Here is a tiny trained network, its code and every weight. The questions are about switching its units off for an input and a class, where a switched-off unit gives its printed mean instead of its output.

import numpy as np


def w(rows, s, z=0):
    codes = np.array(rows[::2]) - 128.0
    scale = np.full(codes.shape[1], s)
    scale[-1] = z or s
    return codes * scale


def norm(h):
    return h / np.sqrt((h * h).mean(-1, keepdims=True) + 1e-5)


def f(y):
    return np.maximum(y, 0)


def log_softmax(a):
    a = a - a.max(-1, keepdims=True)
    return a - np.log(np.exp(a).sum(-1, keepdims=True))


def net(x, mask):
    res = np.array(x, float).reshape(1, 5) / 4 @ E
    u = 0
    for l in range(3):
        y = f(norm(res) @ A[l][:, :-1].T + A[l][:, -1])
        res = res + np.where(mask[u : u + 12], y, B[l][:, -1]) @ B[l][:, :-1]
        u += 12
    return log_softmax(norm(res)[-1] @ U[:, :-1].T + U[:, -1])


A, B = {}, {}
E = w([
[151,142,118,126,132,120,118,136,133,125,117],'x0',
[74,241,164,120,150,142,101,99,166,87,140],'x1',
[74,156,102,152,167,55,141,119,89,229,151],'x2',
[121,124,131,129,129,131,131,126,128,129,130],'x3',
[127,144,82,121,139,135,246,183,106,96,190],'x4',
],0.014)
A[0] = w([
[114,168,111,146,134,105,156,135,124,184,137,120],'L0N1',
[132,107,148,118,105,130,105,122,136,103,128,167],'L0N2',
[130,173,109,116,135,120,237,162,123,141,142,69],'L0N3',
[101,176,113,113,144,88,163,140,109,247,141,26],'L0N4',
[171,26,116,133,136,124,121,141,119,170,109,203],'L0N5',
[105,165,130,132,86,111,111,132,116,121,159,34],'L0N6',
[132,159,108,131,129,119,239,163,117,95,142,146],'L0N7',
[102,166,119,130,137,94,120,130,108,245,131,86],'L0N8',
[179,38,100,123,127,113,170,164,104,146,132,84],'L0N9',
[135,115,113,126,144,102,145,124,128,176,132,39],'L0N10',
[126,110,147,119,122,124,67,122,127,140,142,254],'L0N11',
[155,65,104,127,128,103,150,154,118,211,132,125],'L0N12',
],0.016,0.0038)
B[0] = w([
[66,121,164,165,84,134,162,91,196,96,101,204],'L0N1',
[122,93,116,176,155,130,128,146,135,92,118,185],'L0N2',
[124,121,101,185,121,123,97,174,172,90,141,229],'L0N3',
[136,153,74,249,121,104,200,119,135,83,79,247],'L0N4',
[136,165,86,97,20,52,134,131,147,78,205,254],'L0N5',
[116,133,137,113,160,114,131,123,173,136,107,151],'L0N6',
[197,112,136,97,143,155,135,168,113,123,225,244],'L0N7',
[149,112,158,47,175,104,86,96,78,209,205,245],'L0N8',
[106,64,136,140,179,164,181,95,216,200,38,235],'L0N9',
[123,130,131,160,138,129,81,158,74,147,119,169],'L0N10',
[127,129,88,141,100,146,132,76,115,96,84,207],'L0N11',
[96,132,183,124,89,138,86,207,28,142,66,228],'L0N12',
],0.02,0.013)
A[1] = w([
[162,206,112,117,194,123,117,113,107,150,215,74],'L1N1',
[96,157,114,102,74,148,106,167,127,143,38,48],'L1N2',
[146,188,187,68,130,157,138,161,36,87,179,119],'L1N3',
[135,128,168,50,136,166,141,149,166,149,147,153],'L1N4',
[111,125,101,98,144,102,76,128,129,196,165,175],'L1N5',
[175,72,179,5,146,170,108,174,158,147,175,96],'L1N6',
[115,132,163,75,159,100,85,96,138,231,161,157],'L1N7',
[107,141,181,56,154,112,72,131,40,166,158,95],'L1N8',
[204,26,83,127,118,101,147,115,75,121,168,167],'L1N9',
[87,140,79,131,166,138,84,128,92,93,175,178],'L1N10',
[157,40,127,161,211,183,155,140,133,223,102,4],'L1N11',
[140,101,163,136,221,167,118,58,148,151,49,55],'L1N12',
],0.017,0.0029)
B[1] = w([
[85,128,121,118,131,75,148,136,141,53,174,189],'L1N1',
[107,148,123,105,158,155,125,64,133,56,204,197],'L1N2',
[128,32,188,221,139,103,66,98,85,85,195,161],'L1N3',
[161,134,121,70,130,164,112,149,111,156,159,164],'L1N4',
[61,155,127,120,173,119,142,162,94,156,117,159],'L1N5',
[141,171,111,7,186,186,105,106,92,233,181,198],'L1N6',
[160,111,108,184,130,57,199,67,106,184,185,172],'L1N7',
[110,180,122,198,82,119,102,150,104,187,163,166],'L1N8',
[175,137,92,99,86,100,128,168,160,120,32,245],'L1N9',
[122,128,119,120,115,188,126,122,108,89,159,176],'L1N10',
[164,90,111,234,134,144,109,94,197,190,61,173],'L1N11',
[106,70,108,161,251,209,110,78,153,91,76,187],'L1N12',
],0.019,0.012)
A[2] = w([
[152,85,126,43,115,173,64,101,222,158,156,191],'L2N1',
[108,164,140,146,161,66,147,167,105,239,166,133],'L2N2',
[148,140,164,70,126,130,79,179,42,112,245,64],'L2N3',
[125,182,212,86,103,132,126,107,42,160,80,5],'L2N4',
[141,170,170,165,20,102,100,138,210,131,84,142],'L2N5',
[188,127,108,119,50,100,115,197,92,250,117,120],'L2N6',
[187,150,86,56,109,107,99,113,125,117,108,56],'L2N7',
[149,100,194,137,173,148,165,192,162,206,64,105],'L2N8',
[110,197,166,164,71,107,124,136,98,63,191,64],'L2N9',
[68,143,168,90,147,51,126,35,105,204,73,45],'L2N10',
[103,159,162,95,118,69,210,200,153,138,117,123],'L2N11',
[212,185,76,156,110,156,170,148,162,130,142,217],'L2N12',
],0.018,0.0026)
B[2] = w([
[143,164,146,20,139,155,117,136,132,123,119,251],'L2N1',
[145,63,131,71,114,179,142,145,167,41,125,216],'L2N2',
[142,114,153,167,163,58,152,159,5,98,124,211],'L2N3',
[155,181,134,119,97,129,66,103,129,61,95,154],'L2N4',
[144,59,75,122,168,71,169,128,63,120,136,245],'L2N5',
[138,200,188,166,102,206,66,141,164,147,102,255],'L2N6',
[104,122,143,126,91,122,174,128,165,156,117,195],'L2N7',
[129,92,132,137,135,169,192,132,122,190,97,186],'L2N8',
[134,153,122,97,88,146,112,134,221,150,129,217],'L2N9',
[104,162,85,102,176,70,104,116,55,211,129,208],'L2N10',
[175,141,140,182,132,135,111,121,172,88,186,175],'L2N11',
[60,141,178,100,109,105,108,76,105,141,119,237],'L2N12',
],0.025,0.013)
U = w([
[111,68,68,39,41,77,161,104,140,63,83,76],'0',
[166,126,171,33,102,240,140,184,165,202,89,171],'1',
[100,106,116,95,199,226,95,86,153,26,79,102],'2',
[154,122,171,67,192,141,144,198,57,75,218,165],'3',
[103,186,101,155,38,92,40,125,59,176,63,37],'4',
[139,68,146,252,85,179,167,208,160,163,87,181],'5',
[59,137,61,170,208,70,132,69,87,163,149,247],'6',
[88,139,113,203,123,99,170,149,231,54,239,60],'7',
],0.014,0.0016)

Each question gives the input, the list of numbers given to net, and the class t.
The units are the neurons (one row each of A and B). Each row of codes is followed by its name. A weight is (code - 128) times the scale printed after its matrix; where a second scale follows, it is the last column's (A, B and U).
mask holds one flag per neuron, layer by layer. A switched-off neuron (its flag False) gives its mean, the last column of its row in B, instead of its output. The means were averaged over made-up inputs and are rounded, as every weight is.
A unit's drop is (log p(t) with every unit on - log p(t) with that unit switched off) / (log p(t) with every unit on - log p(t) with every unit switched off).
The circuit of an input: a set's keep is (log p(t) with only the set's units on - log p(t) with every unit switched off) / (log p(t) with every unit on - log p(t) with every unit switched off). Starting from the 12 units with the biggest drops (on a tie, the unit counted first), units are removed one at a time, each time the one whose removal leaves the highest keep (on an exact tie, the one counted first), for as long as the keep stays at least 0.8.
units of the circuit, in order: the units of the circuit, biggest drop first
unit that matters most: the unit with the biggest drop
top k neurons: the k neurons with the biggest drops, biggest first
k most important neurons of layer l: the k neurons of layer l with the biggest drops, biggest first
input [2,-1,-1,-5,7], class 1: units of the circuit, in order => [L0N9]
input [7,5,1,-6,-7], class 6: top 2 neurons => [L0N4 L0N3]
input [3,1,1,-3,-5], class 6: top 2 neurons => [L0N5 L0N7]
input [8,3,-7,8,2], class 3: top 3 neurons => [L0N4 L0N9 L2N3]
input [7,-8,5,-7,-2], class 4: top 2 neurons => [L0N5 L0N12]
input [-2,-1,-4,-8,-1], class 0: top 2 neurons => [L0N8 L0N7]
input [-2,-7,7,-8,1], class 5: top 2 neurons => [L0N4 L0N9]
input [0,3,1,2,-4], class 6: top 2 neurons => [L0N4 L0N5]
input [4,-5,1,-1,-4], class 4: 2 most important neurons of layer 0 => [L0N5 L0N4]
input [-1,6,-4,1,4], class 3: 2 most important neurons of layer 0 => [L0N4 L0N9]
input [5,-7,-5,-5,2], class 1: 3 most important neurons of layer 0 => [L0N4 L0N9 L0N5]
input [4,2,5,0,1], class 7: top 2 neurons => [L0N9 L0N4]
input [-6,0,1,-5,-3], class 4: top 3 neurons => [L0N9 L0N11 L0N7]
input [-5,-1,8,7,7], class 5: unit that matters most => L0N5
input [-1,-7,-4,8,5], class 1: top 2 neurons => [L0N9 L0N4]
input [-4,-5,6,7,1], class 5: top 2 neurons => [L0N4 L0N9]
input [4,5,5,-6,0], class 6: top 4 neurons => [L0N7 L0N5 L2N10 L0N1]
input [-4,-4,5,-1,0], class 4: 2 most important neurons of layer 0 => [L0N8 L0N5]
input [-5,0,-6,-5,-5], class 0: 2 most important neurons of layer 0 => [L0N9 L0N12]
input [-1,-1,1,-1,1], class 5: units of the circuit, in order => [L0N4]
input [-4,-4,1,-3,0], class 4: 2 most important neurons of layer 0 => [L0N5 L0N12]
input [2,-6,-1,-6,8], class 1: 2 most important neurons of layer 0 => [L0N9 L0N7]
input [6,2,0,6,-7], class 2: 2 most important neurons of layer 0 => [L0N5 L0N8]
input [-5,6,-8,0,1], class 3: 4 most important neurons of layer 0 => [L0N4 L0N9 L0N1 L0N11]
